m = array([ -87,  -45,  726, -551,   20, -125,  -97,  127])
The entry just left of -551 is 726
The entry just right of the smallest entry: 20
The second entry from the left -> -45
The entry just left of 127 -> -97
Give the third entry from the right.
A: -125

Read these off the table that follows.
1) Report the entry in the bottom-left corner.
2) Report the top-left entry.
3) Report the second entry from the end, reading row by row.
4) Report the second entry on the diagonal from the top-right corner.
5) Report the largest entry in the last column.
6) Report the 4th entry, reading row by row.
7) Report the smallest entry in the first column.
8) Report the entry just right of -35.
14  -4  -4  -3  14  14  -3  14
7  11  11  12  7  7  13  7
1  21  22  23  1  2  23  2
7  9  10  10  7  7  11  7
0  24  25  26  0  0  26  0
21  -19  -19  -19  22  22  -19  21
9  6  6  7  9  9  7  9
9  7  7  8  9  9  8  9
30  -35  -36  -36  30  30  -36  29
18  -11  -11  -11  18  18  -11  17
12  1  1  2  12  12  2  11
1) 12
2) 14
3) 2
4) 13
5) 29
6) -3
7) 0
8) -36

data =
-34,-34,-34,27,27
3,3,4,8,8
-2,-2,-1,11,10
11,11,12,4,4
-2,-2,-2,11,11
-1,-1,0,10,10
-9,-9,-8,14,14
-29,-29,-29,24,24
-26,-26,-26,23,23
9,9,9,5,5
-12,-12,-12,16,16
-8,-8,-8,14,14
15,16,16,2,2
What is the first entry on the main diagonal?
Answer: -34
The entry in the bottom-left corner -> 15
The first entry on the diagonal from the top-right corner is 27
The entry just left of the centre entry is -9
What is the last entry, reading row by row?
Answer: 2
The second entry on the diagonal from the top-right corner -> 8
The entry directly below the centre entry -> -29
The centre entry is -8
What is the entry directly above 15?
Answer: -8
What is the 2nd entry on the main diagonal?
Answer: 3

Questions about the grid below. Rows and columns are numbered from 0.
1) Find the entry just left of the smallest entry.
2) Find the entry in row 1 and column 0.
3) Find the entry just right of the centre entry.
4) Find the entry directly below the smallest entry.
5) Find the entry in the bottom-left corner.
6) Find the entry just right of the smallest entry.
7) Find the entry directly below 10.
8) Find the entry just left of the centre entry.
19  -19  20  12  -14
-31  39  -36  -29  39
-32  35  -37  -30  36
-32  38  -38  -32  35
-32  38  -37  -32  36
-30  37  -35  -31  33
-30  38  -37  -30  36
20  -20  20  10  -13
22  -18  16  15  -14
-31  39  -37  -31  36
19  -19  19  15  -13
1) 38
2) -31
3) -31
4) -37
5) 19
6) -32
7) 15
8) 37

[[ -2  -3   5   6  -7  -7  23]
 [  8  -4   4   7 -13   3  16]
 [ 16  -1  -2  11 -10  12  28]]
Counting starts at 0.
Which number is the entry in row 1 and column 2? 4
The entry in the top-left corner is -2
Which number is the bottom-left entry? 16
The entry just right of the centre entry: -13
Which number is the top-right entry? 23
The entry directly above 7 is 6
The centre entry -> 7
The entry just right of 6 is -7
The entry in row 0 and column 2 -> 5
Which number is the bottom entry of the column that holds the smallest entry? -10

array([[ 55, 184, 183,  61, 182, 183,  61, 182, 180,  58, 181, 184, 182,
        183],
       [202,  78,  78, 198,  78,  78, 198,  79,  81, 200,  81,  78,  78,
         79],
       [ 55, 185, 184,  58, 183, 185,  57, 184, 180,  55, 184, 186, 183,
        184],
       [ 54, 185, 184,  57, 184, 185,  57, 185, 181,  55, 183, 187, 185,
        184]])
Find the entry just right of 200.
81
The minimum -> 54
The entry just right of the smallest entry is 185
